Each row has a name. Each question is about the rows just above it.

[145 114 192 141 103 145 167 114 108 149] : q824
[163 101 175 110 165 113 109 124  86  65] : q952
[167 141 114 145 192 114 145 103 141 124] : q994
Give the next entry after [114 145 103].  [141]
What is the next entry after [145 114 192 141 103 145 167 114]?  [108]
What is the next entry after [145 167]?  [114]

[145 129 125 109 124 140 117 157 130 113] -> q654
[145 129 125 109 124 140 117 165 123 122] -> q32
[118 123 133 138 132 111  61 143 128 121] -> q826
[114 125 140 111 102 136 151 139 134 131] -> q781
[118 132 131 134 153 151 126 125 130 120] -> q719
[128 132 130 128 121 142 108 135 140 140] -> q77
[116 134 128 147 163  84 132 124 115 124] -> q686
Which row holds [145 129 125 109 124 140 117 165 123 122]?  q32
Give the next entry after [116 134 128 147 163  84 132 124].  [115]
What is the next entry after [114 125 140 111 102 136 151 139]?  [134]
Give the next entry after [121 142 108 135].  [140]

[180  93 190  69 102 176] = q483
[153 176 178  93 190 135] = q979
[113 116 118  78 185 102] = q577
[178  94 178  93 109  73] = q65
[111 160 195 147 144 131] = q653
[184 107  64 140 129 182] = q649
[153 176 178  93 109  73] = q171
[ 78 190  69 143 154 118] = q550
Whose row is [153 176 178  93 190 135]?  q979
The next entry after [178  93 190]:  [135]
Give the next entry after [160 195].  [147]
What is the next entry after [180  93 190]?  [69]
Give the next entry after [ 94 178  93 109].  [73]

[ 72  96 181 165  62 192  51 101 177  78  54  85 197] -> q208
[ 72  96 181 165  62 192  51 101  82  78  54  85 197] -> q8
[207 172  50  92  81  45 176 107 195  83 167  49  63] -> q534
[192  51 102 165  62 192  51 101  82 160  54  85 197] -> q36
[170  94  91 100 194  49 139  95 210 160 127 174 213] -> q822
What is the next entry after [ 62 192  51 101 177  78  54]?  [85]
Whose row is [ 72  96 181 165  62 192  51 101 177  78  54  85 197]?  q208
Whose row is [ 72  96 181 165  62 192  51 101  82  78  54  85 197]?  q8

[114  91 136 103 137]  q877
[160 199 133 103 137]  q81
[ 91 114 136 113 173]  q535
The next entry after [136 113]:  [173]
Give the next entry after [114  91].  [136]
Give the next entry after [ 91 114 136].  [113]
Give the next entry after [114  91 136].  [103]

[ 69  80 167 145] -> q480
[174  39 164 162] -> q981
[ 39 174 128 141] -> q476
[168  42 194 149] -> q961
Give the next entry after [69 80].  [167]
The next entry after [174  39]:  [164]
The next entry after [ 39 174]:  [128]

[129  71  93 156 173 172  86 197 131 100  94  97 133 171  96 137  86  76
  84 156 193 142  91 122  96 107  65 158 101 153 113 110  64  83  62 101
 115  67 130 116  60 163 124 153 132 128 183]  q814
[174 153 156 108  88 124  80 130 149 170 103 178 181  79 127 175 192 190
 156 136  64 183  83 172 196  65 152 149 184  88 179 126 193 178  71  85
  60 166 123  84 179 133 115 190 111 129 156]  q405
[191 153 122 155  65 105 133 131 149  68 146 188  75 158  85 196 167 187
 119 159 161 129  81  60 126 114  93 118 173  81  88  98 161 124  75  84
  92 106 157  63  86  73 176 180  91  79  66]  q262
[ 93  72  93 133 167 116 177 154 167 159 160 174 129 156 162 146 185 118
 151 154 163 123 121 160  62  97 116  80 131 152 190 148  67 161 140 182
  63 196  70 176 153 156 145 138 115 154  98]  q637
[172 174 127  89 193  69  73 137 175 103  88 160 195  96 131 146  61 155
 123 189 169 118 146 177 191  75 158 111 112 105 136 127 106  61  99 109
 179 171 181  96 149 186 139  69  96  88  69]  q840
[130  86 125 101  92 176 101 165  59 170 148 146  82 167 137  74 112  69
  74  89 177 149  81 104 118 158  86  70 193 110 147  79 186  72  87 162
 125 157  64 128 137 137 138 114 185 101  81]  q479
[ 96  80  81 182 120 154 154 110  73 175 196 189  62 162 119 172 121  88
  70 162 185  61  80  98 177 167  95  92  92  66  64  98 135 115  90 170
 165 159 196 152 141  73 117  90  70  83 128]  q301
[126  81 182 109  61 176 129  77 127 138 140 150 170  84  66 163 154 146
 196 184 102  80 143 195 157  79  80 155 137 189 128 106 140 176 133 188
  81  68  75 140 183 100 120 149 166 146 171]  q576
[ 77  72  81  80 149 135  85 125 197 189 104 193  92  85  96 151  80 173
 150 154 172 127  96 159 175 183  86 178 167 132  98 102  82 104 197 109
  91 161 136 187 179  69 190 136 192 163 103]  q7
[112 151 124  78 128 122 102 113 192 185  93 148  64 193  80 117 144  83
  62 108 110 156 185 173 171 112  84 106 156  67 173 174 152 195 129  97
  82 148 134 163  94  80  88 135 184 115 148]  q569
[132 143  62 169 160  79 171  91  70 151 188 124 125 144 142 164 107 104
 115 127 109  73 133 166 197 190  62  76 172 101 175  70  98  98 139 180
 169 196  74  89 133 156 145  94 175  76 183]  q14
[132 143  62 169 160  79 171  91  70 151 188 124 125 144 142 164 107 104
 115 127 109  73 133 166 197 190  62  76 172 101 175  70  98  98 139 180
 169 196  74  89 163 142  76 156  59  96 125]  q939
Whose row is [ 93  72  93 133 167 116 177 154 167 159 160 174 129 156 162 146 185 118
 151 154 163 123 121 160  62  97 116  80 131 152 190 148  67 161 140 182
  63 196  70 176 153 156 145 138 115 154  98]?  q637
The next entry after [177 191  75 158 111 112 105 136 127 106]:  [61]

[ 95 100 126 111] : q343
[ 56 139 133 132] : q966
[ 77 115 125 215] : q875
[142 118 120 197] : q754
[ 77 115  53 102] : q415
[ 56 139  95 197] : q543
[126 125 120 124] : q290
[ 56 116 115 129] : q269
[ 56 124 115 129] : q984
Give the next entry after [126 125].  [120]
Whose row is [ 56 139 133 132]?  q966
What is the next entry after [139  95]?  [197]

[116  88 188 132  46 106  91 167 158 109  91 206 136 160  63 166 188 188
 137 111 115 158  77 113 143 159  57 151 186  83 127 198 206 150 184 167
  60  91 117 211 209  98 154 131]  q114
[118 125 125 129 116 129 124 120 118 129 119 127 117 121 120 121 125 125
 120 119 117 123 118  89 124 124 152 106 101 132  76  90  79 128  59 121
 130 163  89  59  57 101 131 116]  q472
[118 125 125 129 116 129 124 120 118 129 119 127 117 121 120 121 125 125
 120 119 117 123 118 127 117 127 113 131 128 113 125 128 127 119 125 122
 118 122 128 129 128 126 124 130]  q84
[117 123 118  89 124 108 137 102  75 155  82 106  95 115 109 117  88 128
  71  71  64 138  85 126  84 159  80 175 151  65 105 141 124 102  88 122
  95 154 135 122 113 130 143 175]  q809
[118 125 125 129 116 129 124 120 118 129 119 127 117 121 120 121 125 125
 120 119 117 123 118  89 124 106 137 109 110 142 141 113 120 120 140 114
 140 108 132 125 129 133 108 110]  q618
The next entry after [117 123 118  89 124 106 137]:  [109]
Give the next entry after [117  88].  [128]
The next entry after [ 98 154]:  [131]
The next entry after [90 79]:  [128]
Which row holds [118 125 125 129 116 129 124 120 118 129 119 127 117 121 120 121 125 125
 120 119 117 123 118  89 124 106 137 109 110 142 141 113 120 120 140 114
 140 108 132 125 129 133 108 110]?  q618

